Below is a small trained network, with its code and all its weights. Each question gives an input and a class and asks what happens when units are switched off, that is, made to give their printed mean instead of their output.

import numpy as np


def w(rows, s, z=0):
    codes = np.array(rows[::2]) - 128.0
    scale = np.full(codes.shape[1], s)
    scale[-1] = z or s
    return codes * scale


def norm(h):
    return h / np.sqrt((h * h).mean(-1, keepdims=True) + 1e-5)


def f(y):
    return np.maximum(y, 0)


def log_softmax(a):
    a = a - a.max(-1, keepdims=True)
    return a - np.log(np.exp(a).sum(-1, keepdims=True))


def net(x, mask):
    res = np.array(x, float).reshape(1, 7) / 4 @ E
    u = 0
    for l in range(3):
        y = f(norm(res) @ A[l][:, :-1].T + A[l][:, -1])
        res = res + np.where(mask[u : u + 9], y, B[l][:, -1]) @ B[l][:, :-1]
        u += 9
    return log_softmax(norm(res)[-1] @ U[:, :-1].T + U[:, -1])


A, B = {}, {}
E = w([
[161,73,140,147,128,189,154],'x0',
[111,93,91,64,89,232,75],'x1',
[1,135,141,238,52,84,68],'x2',
[160,135,249,56,168,153,70],'x3',
[98,95,154,252,142,219,179],'x4',
[75,121,190,150,140,119,86],'x5',
[116,185,133,122,206,121,136],'x6',
],0.008)
A[0] = w([
[88,98,135,80,118,145,124,74],'L0N1',
[138,152,143,204,148,31,189,61],'L0N2',
[85,139,182,121,71,121,146,35],'L0N3',
[104,133,144,194,145,125,132,127],'L0N4',
[44,113,133,201,78,94,39,2],'L0N5',
[99,72,252,164,165,209,77,6],'L0N6',
[41,156,111,173,202,144,124,64],'L0N7',
[111,63,69,223,103,219,177,2],'L0N8',
[172,97,106,109,138,95,121,84],'L0N9',
],0.015,0.0034)
B[0] = w([
[125,155,80,110,157,156,170,153],'L0N1',
[153,138,127,150,222,66,160,218],'L0N2',
[120,166,149,126,86,103,123,161],'L0N3',
[90,171,85,77,126,172,82,187],'L0N4',
[80,188,140,132,1,28,112,248],'L0N5',
[123,98,236,134,147,156,148,235],'L0N6',
[112,195,103,164,165,176,56,183],'L0N7',
[195,78,56,196,82,167,165,243],'L0N8',
[125,71,124,91,136,88,130,161],'L0N9',
],0.019,0.011)
A[1] = w([
[126,89,131,102,139,162,159,167],'L1N1',
[153,85,100,161,103,179,128,4],'L1N2',
[117,146,131,156,105,148,91,43],'L1N3',
[114,132,191,121,126,190,146,73],'L1N4',
[126,131,126,150,128,160,124,77],'L1N5',
[134,125,85,5,135,158,84,105],'L1N6',
[139,116,206,111,135,158,120,42],'L1N7',
[91,118,112,148,116,143,91,100],'L1N8',
[145,119,96,137,117,146,132,67],'L1N9',
],0.025,0.0035)
B[1] = w([
[100,152,131,116,87,73,105,218],'L1N1',
[186,156,107,166,107,159,171,233],'L1N2',
[132,74,123,87,120,93,169,197],'L1N3',
[135,99,214,118,153,174,118,240],'L1N4',
[143,130,120,77,117,162,114,166],'L1N5',
[233,105,85,109,101,118,3,254],'L1N6',
[69,97,204,123,148,179,111,242],'L1N7',
[155,141,159,85,119,101,164,179],'L1N8',
[146,167,169,126,118,162,163,185],'L1N9',
],0.023,0.0082)
A[2] = w([
[127,45,130,57,185,62,213,57],'L2N1',
[119,133,88,84,242,103,145,62],'L2N2',
[151,85,81,126,92,199,208,3],'L2N3',
[136,46,118,57,189,80,160,104],'L2N4',
[120,142,80,153,131,82,190,163],'L2N5',
[94,51,200,61,168,185,170,86],'L2N6',
[167,95,51,103,81,185,200,52],'L2N7',
[50,211,77,196,248,213,49,75],'L2N8',
[13,110,98,95,28,82,101,23],'L2N9',
],0.016,0.0034)
B[2] = w([
[135,115,160,202,150,114,115,178],'L2N1',
[149,77,110,144,160,89,157,189],'L2N2',
[104,153,66,156,140,184,123,215],'L2N3',
[122,115,128,202,107,128,123,183],'L2N4',
[110,116,180,110,111,168,138,239],'L2N5',
[52,73,129,105,131,164,123,250],'L2N6',
[124,164,100,173,140,186,133,229],'L2N7',
[140,104,93,5,124,133,184,168],'L2N8',
[107,209,137,122,152,84,81,255],'L2N9',
],0.031,0.0079)
U = w([
[146,165,62,196,96,255,163,239],'0',
[65,232,154,116,76,61,89,180],'1',
[157,40,154,235,200,78,154,2],'2',
[130,121,78,43,189,113,208,19],'3',
[55,41,233,106,141,227,85,189],'4',
[216,68,101,109,102,133,4,154],'5',
],0.015,0.0022)

Each question gives the input, the list of numbers given to net, and the class t.
The units are the neurons (one row each of A and B). Each row of codes is followed by its name. A weight is (code - 128) times the scale printed after its matrix; where a second scale follows, it is the last column's (A, B and U).
mask holds one flag per neuron, layer by layer. A switched-off neuron (its flag False) gives its mean, the last column of its row in B, instead of its output. The means were averaged over made-up inputs and are rounded, as every weight is.
A unit's drop is (log p(t) with every unit on - log p(t) with that unit switched off) / (log p(t) with every unit on - log p(t) with every unit switched off).
The circuit of an input: a set's keep is (log p(t) with only the set's units on - log p(t) with every unit switched off) / (log p(t) with every unit on - log p(t) with every unit switched off). Starting from the 12 units with the biggest drops (on a tie, the unit counted first), units are removed one at a time, each time the one whose removal leaves the highest keep (on an exact tie, the one counted first), for as long as the keep stays at least 0.8.
circuit, biggest first: the units of the circuit, biggest drop first
unit that matters most: the unit with the biggest drop
top k neurons: the k neurons with the biggest drops, biggest first
top k neurons in layer l: the k neurons of layer l with the biggest drops, biggest first
drop of u: that unit's drop, to one decimal
input [6,1,-8,-3,-1,-5,8], class 5: top 2 neurons : (L0N8, L0N6)
input [8,1,4,4,-4,-7,8], class 5: circuit, biggest first : (L0N6, L0N8, L0N5, L1N6)
input [0,-7,-4,4,-3,0,-5], class 2: unit that matters most : L0N6
input [1,-3,-1,0,-4,6,-3], class 2: top 3 neurons : (L0N5, L1N1, L0N6)
input [4,-6,8,6,-7,-7,8], class 2: top 2 neurons : (L0N2, L0N7)
input [-4,1,0,-4,-6,-5,-4], class 5: top 2 neurons : (L0N8, L0N5)
input [-6,-5,2,-1,7,4,4], class 3: top 2 neurons : (L0N2, L2N8)
input [-5,-5,-7,1,4,8,7], class 3: circuit, biggest first : (L2N8, L0N2, L0N7)
input [-4,7,-4,-1,-4,-8,-1], class 5: top 2 neurons : (L1N6, L0N8)
input [6,-5,2,1,-5,4,5], class 2: top 2 neurons in layer 0 : (L0N2, L0N5)
input [0,-2,-1,-2,-6,8,0], class 1: top 2 neurons in layer 0 : (L0N6, L0N1)
input [5,5,5,0,0,0,2], class 0: top 2 neurons : (L0N8, L1N1)
input [0,0,1,-2,-5,-5,5], class 5: top 2 neurons : (L0N8, L0N5)
input [0,-3,3,-3,7,5,6], class 1: top 4 neurons : (L0N5, L1N3, L1N4, L1N8)
input [4,-3,-7,-5,-4,3,-2], class 5: top 3 neurons : (L0N8, L0N6, L1N6)
input [-2,-1,2,-5,5,1,7], class 3: top 3 neurons in layer 0 : (L0N7, L0N2, L0N4)
input [-1,6,2,-3,4,0,0], class 0: circuit, biggest first : (L0N8)
input [6,-2,8,-8,-5,-8,6], class 1: top 2 neurons : (L0N5, L1N2)
input [7,2,6,4,-2,6,-6], class 1: top 2 neurons in layer 2 : (L2N9, L2N5)
input [-1,8,-8,3,-1,0,2], class 5: unit that matters most : L1N6
input [5,-4,3,-4,0,3,-7], class 1: top 2 neurons : (L0N5, L2N9)
input [1,4,1,-8,-6,3,5], class 1: top 2 neurons in layer 0 : (L0N8, L0N4)
input [-6,8,3,2,8,-2,-4], class 0: drop of L0N8 : 4.4
input [1,8,-3,-2,3,4,4], class 0: drop of L1N2 : 0.4
